Below is a small trained network, with its code and all its weights. Each question gives an input and a class and asks what happens when units are switched off, that is, made to give their printed mean instead of their output.

import numpy as np


def w(rows, s, z=0):
    codes = np.array(rows[::2]) - 128.0
    scale = np.full(codes.shape[1], s)
    scale[-1] = z or s
    return codes * scale


def f(y):
    return y / 2 * (1 + np.tanh(0.7978845608 * (y + 0.044715 * y**3)))


def log_softmax(a):
    a = a - a.max(-1, keepdims=True)
    return a - np.log(np.exp(a).sum(-1, keepdims=True))


def net(x, mask):
    res = np.array(x, float).reshape(1, 5) / 4 @ E
    y = f(res @ A[0][:, :-1].T + A[0][:, -1])
    res = res + np.where(mask, y, B[0][:, -1]) @ B[0][:, :-1]
    return log_softmax(res[-1] @ U[:, :-1].T + U[:, -1])


A, B = {}, {}
E = w([
[126,128,128,128,130,128,128,128,129,129,127,128],'x0',
[130,129,128,129,126,127,127,128,127,128,128,128],'x1',
[135,121,19,195,146,135,122,126,121,131,135,128],'x2',
[133,115,128,124,121,131,159,113,134,125,130,2],'x3',
[28,129,120,142,108,126,120,129,206,145,105,125],'x4',
],0.013)
A[0] = w([
[107,111,101,168,114,141,110,140,168,150,142,135,105],'neuron 1',
[9,122,169,117,112,131,137,134,223,124,109,81,147],'neuron 2',
[200,122,100,147,138,133,117,132,59,123,139,168,255],'neuron 3',
[182,115,164,90,123,142,142,129,81,134,146,94,232],'neuron 4',
[50,126,89,147,93,128,117,121,195,118,126,167,138],'neuron 5',
[123,126,45,184,158,119,115,137,109,122,122,223,115],'neuron 6',
[126,139,203,90,115,124,104,135,129,146,113,208,212],'neuron 7',
[125,124,199,90,122,126,121,135,142,126,122,229,215],'neuron 8',
[132,122,199,96,110,108,140,126,134,120,123,47,119],'neuron 9',
[148,118,29,183,136,134,142,124,132,137,124,40,28],'neuron 10',
[131,137,134,136,139,125,113,135,118,137,136,122,136],'neuron 11',
],0.013,0.0035)
B[0] = w([
[94,139,156,173,188,118,122,134,160,132,102,104,168],'neuron 1',
[161,114,54,144,5,142,106,127,210,239,169,181,249],'neuron 2',
[189,109,83,9,117,139,149,123,84,150,170,200,225],'neuron 3',
[112,134,217,64,154,129,148,125,88,61,102,71,216],'neuron 4',
[79,150,197,214,197,125,102,140,210,156,86,91,216],'neuron 5',
[149,124,203,77,189,156,125,123,200,216,119,180,222],'neuron 6',
[115,121,38,185,109,117,133,124,78,74,144,92,214],'neuron 7',
[105,129,44,193,109,103,128,138,82,70,139,108,219],'neuron 8',
[166,132,205,48,96,147,138,119,156,165,107,108,210],'neuron 9',
[94,133,47,191,96,96,125,138,56,42,141,144,230],'neuron 10',
[131,122,130,123,129,132,133,135,128,125,135,131,131],'neuron 11',
],0.012,0.015)
U = w([
[132,122,85,122,150,90,156,130,42,34,154,117,247],'0',
[187,109,140,60,106,176,127,111,164,212,157,176,123],'1',
[69,139,70,202,99,95,104,149,135,111,131,96,54],'2',
[100,146,226,138,199,146,112,132,172,165,63,130,31],'3',
[148,136,253,76,142,147,150,109,125,118,79,63,171],'4',
],0.0066,0.0015)

Each question gives the input, the list of numbers given to net, and the class t.
The units are the neurons (one row each of A and B). Each row of codes is followed by its name. A weight is (code - 128) times the scale printed after its matrix; where a second scale follows, it is the last column's (A, B and U).
mask holds one flag per neuron, in row order. A switched-off neuron (its flag False) gives its mean, the last column of its row in B, instead of its output. The means were averaged over made-up inputs and are rounded, as every weight is.
A unit's drop is (log p(t) with every unit on - log p(t) with that unit switched off) / (log p(t) with every unit on - log p(t) with every unit switched off).
The circuit of an input: a set's keep is (log p(t) with only the set's units on - log p(t) with every unit switched off) / (log p(t) with every unit on - log p(t) with every unit switched off). Starting from all 11 units, units are removed one at a time, each time the one whose removal leaves the highest keep (on an exact tie, the one counted first), for as long as the keep stays at least 0.8.
units of the circuit, in order: the units of the circuit, biggest drop first
k most important neurons: the k neurons with the biggest drops, biggest first
drop of u: that unit's drop, to one decimal
input [-6,0,4,0,6], class 3: most important neuron => neuron 5
input [6,-5,-2,1,-3], class 4: units of the circuit, in order => neuron 10; neuron 2
input [2,7,0,2,7], class 1: 3 most important neurons => neuron 2; neuron 8; neuron 7
input [6,-5,8,0,-7], class 1: 3 most important neurons => neuron 6; neuron 3; neuron 8
input [1,-3,1,-6,1], class 3: units of the circuit, in order => neuron 6; neuron 2
input [-7,7,-2,-2,1], class 2: 2 most important neurons => neuron 3; neuron 4
input [8,6,6,3,-1], class 0: 2 most important neurons => neuron 2; neuron 10
input [5,8,6,1,0], class 0: 2 most important neurons => neuron 10; neuron 2
input [7,4,0,-5,-5], class 0: 2 most important neurons => neuron 2; neuron 8
input [-4,3,8,-3,1], class 3: 4 most important neurons => neuron 6; neuron 2; neuron 5; neuron 1
input [-5,8,-7,-1,2], class 2: 2 most important neurons => neuron 8; neuron 7
input [-4,8,-3,2,8], class 1: 2 most important neurons => neuron 2; neuron 10
input [7,7,-7,0,-4], class 0: 2 most important neurons => neuron 7; neuron 8
input [6,-6,4,-5,8], class 3: units of the circuit, in order => neuron 5
input [-6,6,-6,-2,-7], class 0: drop of neuron 8 => 0.0
input [-3,-5,-2,3,-7], class 4: drop of neuron 2 => 0.1
input [-5,2,-6,5,5], class 1: drop of neuron 2 => 1.5
